Moves between states:
hz: +>zt, ^>bz
dj: +>dr, ^>ls
bz: +>jn, ^>hz
jb: +>fd, ^>hp
dr: +>cd, ^>ng
bt: +>hz, ^>jn
qz: +>ng, ^>cd
rt: +>bz, ^>zt
hp: +>zs, ^>jb
hb: +>hp, ^>fd
jq: +>bt, ^>fh
tt: +>lt, ^>gt
rp: +>mz, ^>cl
gn: +>cz, ^>cc
cz: +>gg, ^>tz
fh: +>md, ^>jq
tz: +>cc, ^>cz
zs: +>tj, ^>dh
dh: +>jb, ^>zs
gt: +>ml, ^>tt
tr: +>tz, ^>gg
fd: +>bd, ^>hb
mz: +>rt, ^>zl
lp: +>qz, ^>bn
ls: +>rh, ^>dj
zl: +>cl, ^>mz
tc: +>tr, ^>zf
tj: +>lp, ^>bp
rl: +>dj, ^>rh
ng: +>ls, ^>dr
lt: +>pr, ^>pg
gg: +>zf, ^>tr
bp: +>dh, ^>tj
rh: +>tc, ^>rl
bn: +>bp, ^>lp
zc: +>jq, ^>md
hc: +>pg, ^>pr
jn: +>fh, ^>bt
pr: +>zc, ^>hc
cl: +>gn, ^>rp
md: +>hc, ^>zc
mn: +>hb, ^>bd
bd: +>zd, ^>mn
cc: +>rp, ^>gn
cd: +>bn, ^>qz
zt: +>zl, ^>rt
zf: +>rl, ^>tc
ml: +>mn, ^>zd
pg: +>gt, ^>lt
zd: +>tt, ^>ml

In the rows, 165 means zero.

The rows follow the links: the fewer symbols apart two states are, the more alike their rows tend to be.

Each row is also shifted at random along 5 hidden directions that mean nothing.

Rows with their states:
  82   176   152   160   176   163   201   143   145   134   165   172   184   149   157   153   182   159   191   166   146   142   149   176   174   165   168   156   154   163   132   171   184   184   142   168   166   158   199   178   174   192   176   151   177   185   165   168: zd
 206   176   133   173   133   195   175   154   134   139   163   185   156   134   168   155   203   160   195   195   132   174   169   157   205   182   205   157   150   186   151   173   168   181   127   180   142   145   147   166   168   172   166   128   208   184   150   164: ml
 156   172   136   177   159   179   179   141   154   163   163   170   175   145   174   147   192   125   182   159   160   160   184   173   154   154   192   215   180   172   139   156   188   161   146   147   155   142   144   190   136   194   170   152   175   173   158   184: tj
 285   149   192   162   216   157   166   153   189   192   186   184   183   150   183   152   152   126   183   132   164   156   153   151   114   177   150   195   204   167   148   142   154   126   200   195   165   207   197   169   193   170   166   167   128   158   188   162: tc
 110   175   168   154   143   136   164   149   139   161   154   135   156   166   132   150   147   167   145   159   134   119   186   185   194   152   197   153   172   152   187   212   186   160   161   147   152   221   153   159   174   141   147   126   189   157   160   139: bp
 115   146   181   171   189   167   137   170   173   186   170   198   162   168   179   172   149   185   165   163   164   177   170   133   168   178   138   141   178   163   173   155   143   140   196   176   156   150   191   153   187   149   175   166   152   147   171   138: rp
 124   180   161   164   194   172   194   174   163   178   158   144   165   174   169   160   179   118   156   144   201   155   144   188   128   140   140   210   165   136   165   159   171   169   167   151   173   133   160   189   141   202   171   238   135   169   160   198: qz
 123   167   157   162   191   172   176   216   148   151   143   185   165   181   156   195   177   205   183   172   181   166   106   167   186   144   126   107    97   151   206   187   133   196   154   204   174   131   192   138   180   161   169   203   172   175   146   170: md
  71   171   151   150   207   171   218   163   159   142   170   187   186   145   157   156   189   144   217   158   159   152   110   178   147   162   151   154   133   164   137   160   167   189   140   208   166   152   227   170   188   208   179   182   160   190   170   180: tt
 239   189   150   158   148   165   193   160   153   148   162   140   172   159   149   158   187   150   179   168   156   163   151   192   170   156   189   180   151   176   157   176   177   186   133   170   169   184   156   173   150   188   148   160   180   181   154   195: hb
 125   136   184   155   189   126   130   162   193   183   185   179   199   163   148   169   132   183   163   132   161   166   198   160   159   149   171   162   200   182   160   158   170   131   198   166   188   246   184   163   160   131   155    97   149   135   178   133: cc
 128   177   158   163   142   169   166   189   142   140   144   157   147   185   155   183   171   201   156   190   166   165   157   168   203   163   158   117   119   159   192   186   157   200   144   162   161   137   157   152   168   151   163   180   189   173   154   164: hc
 174   146   155   184   192   144   154   157   171   188   150   179   190   181   170   173   152   157   139   143   202   161   195   170   152   120   143   201   190   136   153   153   198   148   183   111   180   125   170   203   111   180   190   173   141   139   168   157: rh
 183   149   186   154   182   165   144   180   179   172   173   194   158   169   166   173   150   199   163   172   155   170   160   139   168   182   143   117   158   174   175   160   138   158   191   195   157   181   193   133   204   138   166   160   162   159   172   141: rt
  92   158   166   174   147   172   128   172   199   185   197   167   172   156   170   178   166   177   162   165   170   217   196   157   160   174   201   200   186   213   171   127   152   144   178   181   182   208   120   162   140   142   142   121   169   158   168   179: cl
 231   155   172   179   159   197   149   172   197   175   187   172   157   174   199   172   168   169   154   183   187   216   173   139   140   203   160   188   175   183   151   124   149   161   180   169   170   139   140   165   165   168   163   200   154   171   178   182: zl
 203   159   170   179   141   141   123   164   153   188   147   156   147   170   150   165   147   174   134   163   151   154   213   169   196   142   187   169   178   160   202   189   170   146   180   135   151   194   133   160   151   123   154   121   175   134   152   135: dj
 105   162   159   164   155   185   182   144   186   140   190   177   184   148   175   152   184   160   199   177   157   195   168   155   152   203   183   182   170   203   112   134   179   180   145   177   172   169   175   182   171   189   169   148   173   189   184   183: zc
 182   178   169   147   176   152   208   151   140   142   151   147   162   163   153   150   162   155   172   163   153   117   140   178   172   164   148   142   151   134   153   191   180   188   148   158   156   162   201   167   192   182   173   183   168   177   163   157: fd
 210   174   141   174   136   171   173   187   134   138   132   154   148   193   158   182   172   209   138   196   185   160   165   171   208   149   147   116   120   140   181   189   176   208   138   125   167    93   158   168   146   165   183   197   198   171   153   163: pg
 125   150   173   163   194   157   150   192   165   162   164   196   165   176   159   186   155   206   169   164   164   172   146   152   186   159   143   115   136   166   191   170   138   168   179   192   168   168   199   137   181   143   168   160   165   157   164   135: bz

Where do the symbols, taken in turn from left to right, take each start?
Answers are names.
 239   145   190   165   202   155   151   159   184   192   171   178   176   174   176   163   139   152   157   142   184   160   172   154   133   163   135   178   198   150   151   146   165   138   203   157   173   172   193   171   171   167   176   183   127   145   185   150
^ + ^ + ^: gg
 192   188   157   156   142   151   197   164   164   149   170   120   176   167   140   153   179   138   167   154   171   158   158   205   154   149   193   197   156   168   160   181   179   187   134   158   180   199   137   185   133   176   143   168   172   180   156   195
^ + ^ ^: fd
 169   172   165   176   120   170   119   129   139   181   150   173   121   147   174   146   156   161   148   185   115   141   229   146   210   184   205   167   203   165   172   197   179   137   170   137   115   172   131   156   186   130   162   102   207   145   152   121
+ ^ ^ ^: lp
 154   162   166   153   199   171   193   184   193   155   193   181   199   164   168   179   181   162   192   148   200   199   117   167   123   170   139   177   144   187   142   125   145   183   157   211   198   166   188   171   158   196   165   198   135   188   178   201
^ + ^ +: bt
 187   156   159   174   181   151   167   161   166   184   151   151   180   190   171   162   150   143   132   144   203   156   186   174   141   132   139   203   186   130   152   156   196   158   178   103   178   119   163   204   123   188   185   205   135   148   174   175
^ ^ ^ + +: cd
 158   168   175   184   166   188   129   187   158   201   159   183   128   163   183   175   165   164   147   175   165   177   173   141   173   174   159   174   166   160   205   162   133   135   194   176   145   130   137   140   181   141   166   184   163   149   154   157
^ ^ + ^: rh
  86   165   162   163   170   200   186   154   191   148   199   187   178   143   189   160   192   150   205   178   167   200   134   148   135   207   170   184   170   200   121   125   157   176   154   210   170   158   180   169   179   194   167   175   163   192   175   198
+ ^ ^ + +: zt
 159   180   164   144   184   139   200   168   135   154   137   142   165   177   136   154   153   158   156   150   164   109   145   198   175   138   152   136   142   126   179   209   182   185   149   152   165   172   204   166   166   172   170   188   159   167   158   152
^ + +: tj
 200   155   176   168   211   177   139   196   190   203   192   218   172   136   174   181   184   150   206   142   157   192   136   154   136   164   173   193   168   203   197   142   114   118   193   256   166   220   167   135   183   149   146   137   143   158   152   173
^ ^ ^ ^: cz
 166   196   151   159   143   189   201   177   143   143   146   137   145   170   166   162   192   157   169   192   171   161   135   181   178   174   165   163   134   160   177   178   167   200   130   165   155   120   148   160   167   188   163   212   179   194   147   199
^ ^ ^: bd
 117   170   173   164   142   192   159   176   156   153   161   180   131   171   176   169   166   203   169   203   146   176   152   141   195   205   160   115   141   171   185   174   140   177   164   190   150   142   163   133   207   144   163   179   187   180   163   152
+ ^ ^ ^: zc
 188   174   183   158   179   140   155   195   152   192   151   151   154   171   139   173   157   160   153   146   166   132   153   182   172   146   163   156   158   145   219   197   147   150   185   183   167   209   163   145   171   138   145   155   153   141   151   147
+ + + + ^: zs
 110   147   176   164   177   143   132   177   172   177   161   182   172   188   157   179   132   215   142   166   170   170   186   151   184   153   149   132   162   164   179   163   156   153   191   153   179   179   178   159   164   136   167   143   162   147   171   130
+ ^ ^ ^ +: zl
 174   171   182   155   170   147   181   147   192   185   188   129   178   159   157   146   160   115   167   140   176   158   162   186   117   173   185   219   202   170   155   161   169   146   178   161   173   227   161   183   156   178   149   170   133   166   177   185
+ ^ ^: ls
  95   176   150   160   168   175   192   131   137   139   165   191   166   132   170   144   191   145   205   178   124   135   154   152   181   190   179   155   163   167   128   174   185   173   147   184   135   152   199   165   203   188   180   140   191   185   162   158
+ + ^: gt
 157   162   167   172   174   156   129   183   159   197   164   188   162   154   156   177   160   160   171   145   149   160   172   165   172   140   185   172   171   173   212   175   144   126   186   196   157   207   149   146   160   133   152   119   164   137   144   150
+ ^ ^: dj
 204   177   188   136   137   164   212   133   191   133   202   111   173   160   160   134   156   152   175   173   147   165   151   174   131   229   188   163   182   183   112   154   178   193   147   171   172   232   184   173   199   180   145   183   159   203   198   183
^ + + +: mn
